Below is a small trained network, with its code and all its weights. Each question gives an input and a class and asks what happens when units are switched off, that is, made to give their printed mean instead of their output.

import numpy as np


def w(rows, s, z=0):
    codes = np.array(rows[::2]) - 128.0
    scale = np.full(codes.shape[1], s)
    scale[-1] = z or s
    return codes * scale


def norm(h):
    return h / np.sqrt((h * h).mean(-1, keepdims=True) + 1e-5)


def f(y):
    return np.maximum(y, 0)


def log_softmax(a):
    a = a - a.max(-1, keepdims=True)
    return a - np.log(np.exp(a).sum(-1, keepdims=True))


def net(x, mask):
    res = np.array(x, float).reshape(1, 3) / 4 @ E
    u = 0
    for l in range(2):
        y = f(norm(res) @ A[l][:, :-1].T + A[l][:, -1])
        res = res + np.where(mask[u : u + 3], y, B[l][:, -1]) @ B[l][:, :-1]
        u += 3
    return log_softmax(norm(res)[-1] @ U[:, :-1].T + U[:, -1])


A, B = {}, {}
E = w([
[53,205,158,107,61],'x0',
[254,114,194,45,13],'x1',
[206,142,172,220,13],'x2',
],0.00091)
A[0] = w([
[184,81,162,158,67,249],'L0N1',
[200,20,71,193,127,47],'L0N2',
[162,1,126,156,122,127],'L0N3',
],0.0032,0.0021)
B[0] = w([
[90,98,125,135,139,252],'L0N1',
[187,254,126,156,172,179],'L0N2',
[103,180,204,95,144,189],'L0N3',
],0.0051,0.0023)
A[1] = w([
[146,142,113,4,127,149],'L1N1',
[111,163,123,158,36,62],'L1N2',
[70,137,178,68,67,250],'L1N3',
],0.0038,0.0015)
B[1] = w([
[165,75,153,230,20,206],'L1N1',
[198,41,182,134,74,168],'L1N2',
[157,2,112,173,102,254],'L1N3',
],0.0048,0.003)
U = w([
[204,255,191,145,187,188],'0',
[123,207,72,56,63,2],'1',
[109,189,107,65,87,22],'2',
[123,196,86,41,75,3],'3',
[33,102,21,140,203,179],'4',
[167,35,170,189,31,208],'5',
],0.0083,0.0055)

Each question gives the input, the list of numbers given to net, and the class t.
The units are the neurons (one row each of A and B). Each row of codes is followed by its name. A weight is (code - 128) times the scale printed after its matrix; where a second scale follows, it is the last column's (A, B and U).
mask holds one flag per neuron, layer by layer. A switched-off neuron (its flag False) gives its mean, the last column of its row in B, instead of its output. The means were averaged over made-up inputs and are rounded, as every weight is.
A unit's drop is (log p(t) with every unit on - log p(t) with that unit switched off) / (log p(t) with every unit on - log p(t) with every unit switched off).
The circuit of an input: a set's keep is (log p(t) with only the set's units on - log p(t) with every unit switched off) / (log p(t) with every unit on - log p(t) with every unit switched off). Starting from all 6 units, units are removed one at a time, each time the one whose removal leaves the highest keep (on an exact tie, the one counted first), for as long as the keep stays at least 0.8.
circuit, biggest first: the units of the circuit, biggest drop first
top k neurons: the k neurons with the biggest drops, biggest first
top k neurons in layer l: the k neurons of layer l with the biggest drops, biggest first
drop when u is switched off: that unit's drop, to one decimal
input [-2,-2,5], class 0: circuit, biggest first => L0N2; L1N3
input [6,-5,0], class 4: circuit, biggest first => L1N1
input [-8,-6,-2], class 0: top 2 neurons => L1N3; L0N2
input [0,-4,3], class 4: top 4 neurons => L1N1; L1N3; L1N2; L0N2
input [-7,5,7], class 0: circuit, biggest first => L0N2; L1N3; L1N1
input [0,-5,1], class 4: top 3 neurons => L1N1; L1N3; L0N2
input [4,-2,-1], class 4: top 2 neurons in layer 1 => L1N1; L1N2
input [-7,-7,5], class 0: circuit, biggest first => L0N2; L1N3
input [0,-8,3], class 4: circuit, biggest first => L1N1; L1N3
input [-5,4,4], class 0: top 3 neurons => L0N2; L1N3; L1N1
input [-4,-3,-4], class 4: top 2 neurons => L1N3; L0N2
input [0,-1,-1], class 4: top 2 neurons in layer 0 => L0N3; L0N2
input [-8,-8,1], class 0: top 2 neurons in layer 0 => L0N2; L0N1
input [-6,-5,6], class 0: top neuron => L0N2
input [-4,-3,3], class 0: drop when L0N2 is switched off => 0.1
input [-5,-3,-2], class 0: drop when L0N1 is switched off => 0.1
input [-5,3,0], class 0: drop when L0N2 is switched off => 1.0
